Each row has two labels, one from each of two sets.
[ -7.9   0.9  -5.3  20.8   0.2  -0.6  24.2 -10.0 -16.8   2.1   5.8 -10.2
 -13.5 -14.9   9.0   2.0 -10.1  14.8   5.3 -28.4   3.7 -26.9   1.7  -3.1
  17.1 -10.2  10.9  16.9 -70.0   4.5  22.3] : Z456 Z59
[ -1.6  -1.7  14.2   0.2  -3.5  -4.7  -6.2  -2.0   9.7  -4.6   0.7  16.3
   8.9  -4.2  -2.1  -2.4  -0.5   2.3  -2.7 -24.9 -19.2  13.0  -6.3 -20.7
  -3.3  13.7 -13.2 -20.1 -21.9 -14.2   9.0] : Z456 Z59
[  2.5   5.5  13.2  15.7   2.1   8.6  18.5  -1.2 -10.4   3.3   1.0   4.3
 -10.7  14.8  16.7   3.1  12.1  28.7   7.5 -29.6 -29.5 -11.7  -1.5 -11.1
   0.5   6.8  14.4 -15.5 -71.9 -10.6  13.8] : Z456 Z958
[ -6.3   1.1  15.9   0.7  -7.6   1.4   3.7  -2.9  -4.2  -6.9   6.4   2.5
 -14.6   2.1   0.6   5.4  -0.3   3.5  14.9 -10.9   5.2  -0.3  -0.6 -11.6
 -20.3 -15.4  32.8   4.7 -16.6   3.0  16.1] : Z528 Z59
[-14.4  -5.6  17.9  -9.1  -9.8  -2.1  -2.4  -4.0   9.2   1.2   5.7  19.8
 -16.5  15.3 -10.5  -8.7 -16.4  11.2  -4.3 -40.6 -21.4   7.5 -13.9 -32.2
  -8.4  16.3   8.0 -28.1 -10.0 -10.8   9.8] : Z528 Z958
[-30.3  -3.4  16.0   6.2 -16.7   5.5  18.6 -11.4   9.3  -3.1   3.2  16.4
 -11.6  15.5  -1.7   9.1  -5.7  20.9  -0.6 -36.1 -13.9  -3.3   3.8 -37.3
 -22.9  26.3  -4.4 -12.7 -77.3 -13.9  24.0] : Z456 Z958
[ -1.6  -8.1  20.1   0.4  -9.9  -9.1  -5.0  -1.4   2.1   1.8   2.8  19.1
  -9.8   5.3  15.8   1.3  -4.4  22.1  -3.9 -31.3 -23.7  -3.1  -4.7 -12.8
  -4.5   7.4   9.3 -14.2 -61.1   1.2  17.4] : Z456 Z958
[ -3.5  -2.6  12.8   6.4  -2.8   6.8  -2.0  -3.4   3.4  -7.6  13.2   2.2
  -5.9  -1.3  -0.2  -2.1  -0.7  16.9  -6.7   2.8   1.4   0.8  -3.3  -2.0
 -10.2   7.5   0.5  -8.0   8.6  -8.5  11.2] : Z528 Z958
[  2.3  -7.8   7.8 -12.8  -4.2  -5.2  -2.6 -14.5  -1.1  -0.8   2.1  23.5
   2.5  14.3   3.7 -22.2   1.4  11.6 -12.1 -13.6 -16.3  -5.6  -2.1 -29.4
 -24.4  12.4  26.9   7.9 -13.5 -50.2   6.7] : Z456 Z516
[-11.3  -4.2   3.8 -17.0 -19.7   1.5   1.0 -22.3  -0.2  -2.2   3.0   5.9
 -29.3  27.2  -4.3  -5.6 -14.9  13.4  -9.1 -17.3 -14.6   7.7  -4.8  -4.3
  -2.5  16.1  23.1 -14.8   7.7 -33.2   1.6] : Z61 Z498
[  0.0  -7.2   6.6   5.4   7.5  -1.3   9.9  -9.0   0.3   2.8   3.0   3.1
 -15.2  16.5  -6.2  -2.0  -2.2   2.7 -22.8 -45.0  -6.8 -10.8  -6.6 -12.7
   1.4  11.5  44.4  -4.4 -58.3 -17.6   9.3] : Z456 Z498
[ -4.9  -4.4  32.9 -18.3 -20.8  -6.1  10.8 -21.2  25.2  -4.9  -6.9  19.3
 -21.8  24.5 -10.4   4.3 -12.8  22.1 -16.9 -56.3 -26.9   6.2 -11.4 -42.4
 -13.9  30.3  13.0 -13.5 -41.9 -30.9  16.6] : Z528 Z958
[ -0.4  -3.9  15.6  -3.5  -2.0  -7.2  -8.3   5.7   0.3  -2.1   3.0  20.5
   2.6  15.8  -2.8  -7.9  -0.9   6.1 -16.2 -18.1 -14.8  -6.9  -2.9 -22.2
  -7.4 -27.6  17.9  -1.3 -22.8 -14.3   3.4] : Z456 Z247
[ -7.5  -3.6  11.8 -29.9 -21.2 -20.7 -24.4 -15.4   6.4 -10.2  31.4  21.0
   2.2  43.2 -19.8   2.4  -4.4  22.7 -10.3 -15.7 -31.5  10.3   2.0  -0.5
 -11.3  18.3  -0.6  -3.5  11.2 -19.5   0.7] : Z61 Z516
[ -2.8  -0.2   3.5 -39.6 -11.8  -8.1  -4.1  11.9   9.2   2.3   2.6  12.7
  -9.0  20.3 -12.2   6.1  -8.2  26.4  -6.7 -28.0 -12.6   3.6   5.9  -7.2
   4.8  14.1  -3.6   3.5 -10.6 -23.9  16.7] : Z61 Z59
